Below are the code and all the weights of a small trained network. Each question names an input and a class and asks about switching units off, where a switched-off unit gives its printed mean instead of its output.

import numpy as np


def w(rows, s, z=0):
    codes = np.array(rows[::2]) - 128.0
    scale = np.full(codes.shape[1], s)
    scale[-1] = z or s
    return codes * scale


def norm(h):
    return h / np.sqrt((h * h).mean(-1, keepdims=True) + 1e-5)


def f(y):
    return y / 2 * (1 + np.tanh(0.7978845608 * (y + 0.044715 * y**3)))


def log_softmax(a):
    a = a - a.max(-1, keepdims=True)
    return a - np.log(np.exp(a).sum(-1, keepdims=True))


def net(x, mask):
    res = np.array(x, float).reshape(1, 6) / 4 @ E
    u = 0
    for l in range(3):
        y = f(norm(res) @ A[l][:, :-1].T + A[l][:, -1])
        res = res + np.where(mask[u : u + 4], y, B[l][:, -1]) @ B[l][:, :-1]
        u += 4
    return log_softmax(norm(res)[-1] @ U[:, :-1].T + U[:, -1])


A, B = {}, {}
E = w([
[170,180,1,150],'x0',
[85,140,115,104],'x1',
[194,99,145,129],'x2',
[72,80,73,120],'x3',
[157,188,74,243],'x4',
[111,73,80,126],'x5',
],0.0063)
A[0] = w([
[72,183,84,109,69],'L0N0',
[210,254,185,62,251],'L0N1',
[140,65,147,43,190],'L0N2',
[224,114,204,177,42],'L0N3',
],0.0065,0.0026)
B[0] = w([
[148,43,36,175,133],'L0N0',
[180,6,255,143,255],'L0N1',
[38,122,198,94,209],'L0N2',
[182,169,186,182,165],'L0N3',
],0.0053,0.0038)
A[1] = w([
[101,255,142,172,208],'L1N0',
[240,110,109,78,58],'L1N1',
[173,129,122,232,207],'L1N2',
[69,50,171,15,254],'L1N3',
],0.0079,0.0031)
B[1] = w([
[141,1,103,49,160],'L1N0',
[105,81,232,35,139],'L1N1',
[107,123,171,102,204],'L1N2',
[60,62,190,85,255],'L1N3',
],0.0066,0.007)
A[2] = w([
[15,51,151,174,85],'L2N0',
[78,184,22,198,224],'L2N1',
[230,170,70,41,202],'L2N2',
[3,31,203,149,253],'L2N3',
],0.006,0.0038)
B[2] = w([
[61,162,120,91,161],'L2N0',
[161,98,6,63,158],'L2N1',
[121,1,207,114,148],'L2N2',
[97,44,171,6,255],'L2N3',
],0.0066,0.0083)
U = w([
[201,119,40,117,67],'0',
[208,123,217,174,249],'1',
[118,223,150,231,2],'2',
[182,173,161,180,4],'3',
[157,220,130,157,2],'4',
[158,108,71,220,132],'5',
[128,254,145,233,2],'6',
[67,43,235,29,254],'7',
],0.0074,0.0043)

Each question gives the input, the list of numbers given to net, and the class t.
The units are the neurons (one row each of A and B). Each row of codes is followed by its name. A weight is (code - 128) times the scale printed after its matrix; where a second scale follows, it is the last column's (A, B and U).
mask holds one flag per neuron, layer by layer. A switched-off neuron (its flag False) gives its mean, the last column of its row in B, instead of its output. The means were averaged over made-up inputs and are rounded, as every weight is.
A unit's drop is (log p(t) with every unit on - log p(t) with that unit switched off) / (log p(t) with every unit on - log p(t) with every unit switched off).
The circuit of an input: a set's keep is (log p(t) with only the set's units on - log p(t) with every unit switched off) / (log p(t) with every unit on - log p(t) with every unit switched off). Starting from all 12 units, units are removed one at a time, each time the one whose removal leaves the highest keep (on an exact tie, the one counted first), for as long as the keep stays at least 0.8.
units of the circuit, in order: the units of the circuit, biggest drop first
k most important neurons: the k neurons with the biggest drops, biggest first
drop when u is switched off: that unit's drop, to one decimal
input [5,-3,-5,-4,-2,5], class 0: 4 most important neurons : [L1N3; L0N1; L2N3; L2N1]
input [1,8,5,-2,2,-4], class 1: units of the circuit, in order : [L1N3; L2N3]
input [0,1,1,-8,3,0], class 1: units of the circuit, in order : [L1N3; L2N3]
input [-1,3,2,2,8,-7], class 1: 3 most important neurons : [L1N3; L0N2; L2N3]
input [8,0,-7,-8,-2,7], class 0: units of the circuit, in order : [L1N3; L2N3]
input [-2,-2,1,7,5,3], class 5: 4 most important neurons : [L1N3; L0N1; L0N2; L1N1]
input [8,-3,-5,8,0,1], class 0: units of the circuit, in order : [L2N1; L1N3]
input [0,1,6,-1,6,6], class 5: 3 most important neurons : [L1N3; L2N3; L0N1]
input [0,7,0,5,7,-2], class 0: units of the circuit, in order : [L1N3; L2N1]
input [8,3,2,6,-1,8], class 5: units of the circuit, in order : [L2N3; L1N3; L0N1]
input [8,8,-8,-1,0,-8], class 5: units of the circuit, in order : [L1N3; L2N3; L0N0]
input [2,-6,-6,4,0,-4], class 5: 3 most important neurons : [L1N3; L0N0; L2N3]
input [1,-3,5,-5,1,2], class 1: units of the circuit, in order : [L1N3; L2N3]
input [-1,6,0,3,4,-2], class 0: most important neuron : [L1N3]
input [2,2,-5,-4,1,2], class 0: 3 most important neurons : [L1N3; L0N3; L0N0]
input [2,4,3,-1,2,4], class 0: most important neuron : [L0N1]
input [7,5,3,7,-2,-3], class 5: 3 most important neurons : [L2N3; L1N3; L0N1]
input [3,7,-5,5,4,3], class 0: 2 most important neurons : [L2N1; L1N3]
input [7,-6,1,5,2,-3], class 0: drop when L2N3 is switched off : 0.2
input [5,0,3,-2,3,-1], class 1: drop when L2N3 is switched off : 0.5
input [-2,6,8,1,8,-6], class 1: drop when L1N3 is switched off : 0.6
